Below are the code and all the weights of a small trained network. Each question names an input and a target symbol and asks about switching units off, where a switched-off unit gives its printed mean instead of its output.

import numpy as np


def w(rows, s, z=0):
    codes = np.array(rows[::2]) - 128.0
    scale = np.full(codes.shape[1], s)
    scale[-1] = z or s
    return codes * scale


def f(y):
    return np.maximum(y, 0)


def softmax(a):
    e = np.exp(a - a.max(-1, keepdims=True))
    return e / e.sum(-1, keepdims=True)


def log_softmax(a):
    a = a - a.max(-1, keepdims=True)
    return a - np.log(np.exp(a).sum(-1, keepdims=True))


def net(x, mask):
    ids = ['ΔΘΣΦΨαβγεηλμξπτω'.index(c) for c in x.split()]
    T = len(ids)
    res = E[ids] + P[:T]
    u = 0
    for l in range(2):
        q, k, v = (res @ M[l].T for M in (Q, K, V))
        z = softmax(np.where(np.tri(T) > 0, q @ k.T / 3**0.5, -1e9)) @ v
        res = res + np.where(mask[u], z, O[l][:, -1]) @ O[l][:, :-1]
        u += 1
        y = f(res @ A[l][:, :-1].T + A[l][:, -1])
        res = res + np.where(mask[u : u + 16], y, B[l][:, -1]) @ B[l][:, :-1]
        u += 16
    return log_softmax(res[-1] @ U[:, :-1].T + U[:, -1])


Q, K, V, O, A, B = {}, {}, {}, {}, {}, {}
E = w([
[103,163,57,120,144],'Δ',
[198,132,95,243,129],'Θ',
[162,92,169,175,87],'Σ',
[92,136,135,141,106],'Φ',
[99,138,133,137,107],'Ψ',
[99,103,151,86,112],'α',
[135,56,66,186,127],'β',
[84,139,143,145,103],'γ',
[142,174,114,144,53],'ε',
[76,155,97,193,196],'η',
[108,30,130,142,199],'λ',
[91,135,136,149,100],'μ',
[135,253,208,88,163],'ξ',
[153,163,145,176,206],'π',
[147,223,210,109,162],'τ',
[223,165,125,158,150],'ω',
],0.026)
P = w([
[3,135,253,224,59],'0',
[30,177,238,191,90],'1',
[71,168,214,159,106],'2',
[89,157,183,137,121],'3',
[105,153,162,114,136],'4',
[116,149,137,102,147],'5',
[124,142,123,87,159],'6',
[139,139,104,79,168],'7',
[148,136,85,65,180],'8',
[155,134,69,55,191],'9',
[164,130,54,49,200],'10',
[170,130,35,45,209],'11',
[178,125,40,42,207],'12',
],0.0077)
Q[0] = w([
[170,254,201,122,237],'0.h0',
[86,182,109,33,128],'0.h0',
[182,127,100,169,77],'0.h0',
],0.0084)
K[0] = w([
[200,119,20,147,247],'0.h0',
[125,127,69,78,136],'0.h0',
[154,147,110,124,101],'0.h0',
],0.013)
V[0] = w([
[2,90,89,62,197],'0.h0',
[183,108,176,241,234],'0.h0',
[58,188,46,187,162],'0.h0',
],0.0063)
O[0] = w([
[138,189,164,202,19,46],'0.h0',
[77,242,108,253,126,189],'0.h0',
[14,57,38,105,124,253],'0.h0',
],0.0071,0.0051)
A[0] = w([
[148,166,138,175,4,108],'0.n0',
[102,58,152,192,162,53],'0.n1',
[203,88,161,72,104,76],'0.n2',
[160,154,153,121,28,123],'0.n3',
[148,184,120,136,79,86],'0.n4',
[171,49,127,175,81,109],'0.n5',
[128,126,176,209,89,118],'0.n6',
[99,166,108,146,125,40],'0.n7',
[100,65,162,135,167,102],'0.n8',
[90,129,180,137,169,5],'0.n9',
[144,102,113,83,199,94],'0.n10',
[161,215,153,126,72,33],'0.n11',
[120,151,32,139,122,96],'0.n12',
[98,149,125,153,65,74],'0.n13',
[47,113,154,65,180,14],'0.n14',
[194,82,155,147,149,161],'0.n15',
],0.013,0.011)
B[0] = w([
[70,89,138,101,127,183],'0.n0',
[162,200,91,133,43,179],'0.n1',
[209,216,91,132,150,159],'0.n2',
[60,143,89,80,131,189],'0.n3',
[27,97,121,180,140,161],'0.n4',
[49,59,147,253,103,147],'0.n5',
[211,148,97,87,138,187],'0.n6',
[103,74,52,160,154,194],'0.n7',
[35,145,54,206,103,156],'0.n8',
[127,195,136,91,177,149],'0.n9',
[93,165,161,193,85,172],'0.n10',
[159,89,214,244,133,175],'0.n11',
[149,95,212,110,131,254],'0.n12',
[112,58,197,107,194,175],'0.n13',
[1,71,182,112,79,157],'0.n14',
[137,204,160,94,59,166],'0.n15',
],0.0082,0.0076)
Q[1] = w([
[132,115,182,136,151],'1.h0',
[142,254,180,128,82],'1.h0',
[162,44,138,134,47],'1.h0',
],0.0086)
K[1] = w([
[91,92,255,195,162],'1.h0',
[173,190,135,120,62],'1.h0',
[149,42,205,105,36],'1.h0',
],0.0078)
V[1] = w([
[106,253,112,182,23],'1.h0',
[125,237,55,67,3],'1.h0',
[134,40,113,81,151],'1.h0',
],0.0041)
O[1] = w([
[10,111,114,82,149,252],'1.h0',
[230,58,84,121,173,105],'1.h0',
[159,253,77,139,229,22],'1.h0',
],0.0051,0.0039)
A[1] = w([
[201,98,76,161,123,140],'1.n0',
[142,130,112,154,80,116],'1.n1',
[111,108,126,82,111,44],'1.n2',
[80,143,152,157,152,67],'1.n3',
[243,167,121,97,165,118],'1.n4',
[101,93,74,130,139,128],'1.n5',
[149,160,77,141,140,171],'1.n6',
[225,147,122,117,151,113],'1.n7',
[161,82,88,144,136,114],'1.n8',
[138,64,102,145,132,86],'1.n9',
[173,148,148,191,148,12],'1.n10',
[183,174,112,87,40,140],'1.n11',
[222,173,102,83,110,141],'1.n12',
[253,140,114,125,176,36],'1.n13',
[156,140,185,104,97,4],'1.n14',
[87,103,104,119,91,49],'1.n15',
],0.017,0.012)
B[1] = w([
[129,120,160,93,169,153],'1.n0',
[165,101,129,105,107,148],'1.n1',
[149,138,134,194,138,154],'1.n2',
[171,127,91,121,117,252],'1.n3',
[70,193,135,98,224,171],'1.n4',
[123,140,171,116,113,210],'1.n5',
[147,106,150,146,109,179],'1.n6',
[122,175,153,135,181,157],'1.n7',
[160,121,133,118,165,138],'1.n8',
[121,172,131,162,149,137],'1.n9',
[181,135,89,38,68,150],'1.n10',
[126,114,54,123,174,188],'1.n11',
[178,60,184,198,66,183],'1.n12',
[87,106,81,112,4,149],'1.n13',
[200,27,108,185,132,134],'1.n14',
[168,163,145,123,155,185],'1.n15',
],0.014,0.012)
U = w([
[46,93,206,98,89,254],'Δ',
[61,155,8,40,159,207],'Θ',
[116,37,60,144,67,159],'Σ',
[147,110,116,153,232,144],'Φ',
[128,142,109,148,130,88],'Ψ',
[141,149,102,151,135,104],'α',
[135,159,125,154,125,110],'β',
[122,144,114,150,131,92],'γ',
[127,142,112,151,134,89],'ε',
[57,142,71,245,150,130],'η',
[121,147,117,166,35,79],'λ',
[126,134,112,146,133,97],'μ',
[150,115,197,203,120,70],'ξ',
[174,199,34,147,139,85],'π',
[178,143,137,101,115,103],'τ',
[140,227,153,139,190,83],'ω',
],0.012,0.0079)

Each question gives the input, a string of symbols that net reads in full, and the target symbol t.
The units are the heads (3 rows each of Q, K, V and O) and the neurons (one row each of A and B). Each row of codes is followed by its name. A weight is (code - 128) times the scale printed after its matrix; where a second scale follows, it is the last column's (O, A, B and U).
mask holds one flag per unit, layer by layer, with each layer's heads first. A switched-off unit (its flag False) gives its mean, the last column of its rows in O or B, instead of its output. The means were averaged over made-up inputs and are rounded, as every weight is.
A unit's drop is (log p(t) with every unit on - log p(t) with that unit switched off) / (log p(t) with every unit on - log p(t) with every unit switched off).
The circuit of an input: a set's keep is (log p(t) with only the set's units on - log p(t) with every unit switched off) / (log p(t) with every unit on - log p(t) with every unit switched off). Starting from the 12 units with the biggest drops (on a tie, the unit counted first), units are removed one at a time, each time the one whose removal leaves the highest keep (on an exact tie, the one counted first), for as long as the keep stays at least 0.8.
units of the circuit, in order: the units of the circuit, biggest drop first
unit that matters most: the unit with the biggest drop
k most important neurons: the k neurons with the biggest drops, biggest first
top k neurons in layer l: the k neurons of layer l with the biggest drops, biggest first
input ω ε α ε ε η ε α, target Θ: 2 most important neurons => [0.n2 0.n14]
input ε ξ λ ε ξ η ε ε η Φ, target Δ: units of the circuit, in order => [1.n3 1.n11]
input Ψ ε λ ε τ, target λ: unit that matters most => 0.n11
input α η ξ ε ε τ Δ Θ ε α Ψ α, target Σ: top 4 neurons in layer 1 => [1.n12 1.n11 1.n15 1.n7]
input η β ε ω Θ α τ, target Θ: units of the circuit, in order => [0.h0 0.n14 1.n12 1.n3]
input Θ ε λ α π η η ε ε Θ η Δ, target Δ: units of the circuit, in order => [1.n3 0.n12]
input ε ε ε ξ ω ε α η ε ε ε ε Θ, target τ: 3 most important neurons => [1.n10 1.n0 0.n5]
input α α τ ε ε η ε ε Δ ε α, target Σ: top 3 neurons in layer 1 => [1.n12 1.n11 1.n4]
input ε α ξ Θ ξ, target Θ: 2 most important neurons => [1.n3 0.n14]
input β ξ α η α Ψ π η τ α ε α, target Φ: 4 most important neurons => [1.n12 0.n2 1.n11 1.n4]
input η ξ ε Θ Δ π ξ τ ξ ε ε ξ, target π: units of the circuit, in order => [1.n3 0.h0 0.n11 1.n10]
input Θ η ξ Δ ε η η ξ π, target π: units of the circuit, in order => [0.h0 1.n10]
input η τ ω ε ξ α Σ α, target Θ: 2 most important neurons => [0.n2 1.n12]
input Δ ε ε π ε ε μ η Σ ω β, target ξ: 2 most important neurons => [0.n5 0.n10]
input η ω α η α ε ξ Θ ξ, target Θ: 3 most important neurons => [0.n14 1.n3 1.n12]
input ξ ε β ω Σ η λ ε β η π λ, target λ: 2 most important neurons => [0.n10 0.n8]
input α Σ γ ε, target Δ: top 2 neurons in layer 1 => [1.n11 1.n3]
input Σ α τ, target τ: units of the circuit, in order => [0.n11 1.n10 0.h0]
input ε τ ε ε ε η Δ ε Φ ε ξ, target Δ: units of the circuit, in order => [0.h0 0.n14]
input η η η ε ε ε π η ξ ε π ξ, target π: 3 most important neurons => [1.n3 1.n10 0.n11]
input Δ ε ε ε η η ε ε η π λ μ, target Δ: top 2 neurons in layer 1 => [1.n11 1.n3]
input ε π ε ω Δ ε Θ, target τ: top 3 neurons in layer 1 => [1.n10 1.n0 1.n13]
input Ψ λ Φ α Δ ε ε Σ, target Σ: 3 most important neurons => [0.n15 0.n5 1.n1]
input ε ε ε α ε τ, target τ: unit that matters most => 0.n11
input η γ β ε α α ω α η ξ ε α, target Φ: 4 most important neurons => [1.n12 1.n11 0.n2 1.n4]
input ε ε α ξ η Θ η η η ε ε, target Φ: 3 most important neurons => [1.n12 1.n11 1.n4]
input π α η π ε μ η ε, target Θ: top neuron in layer 0 => [0.n13]
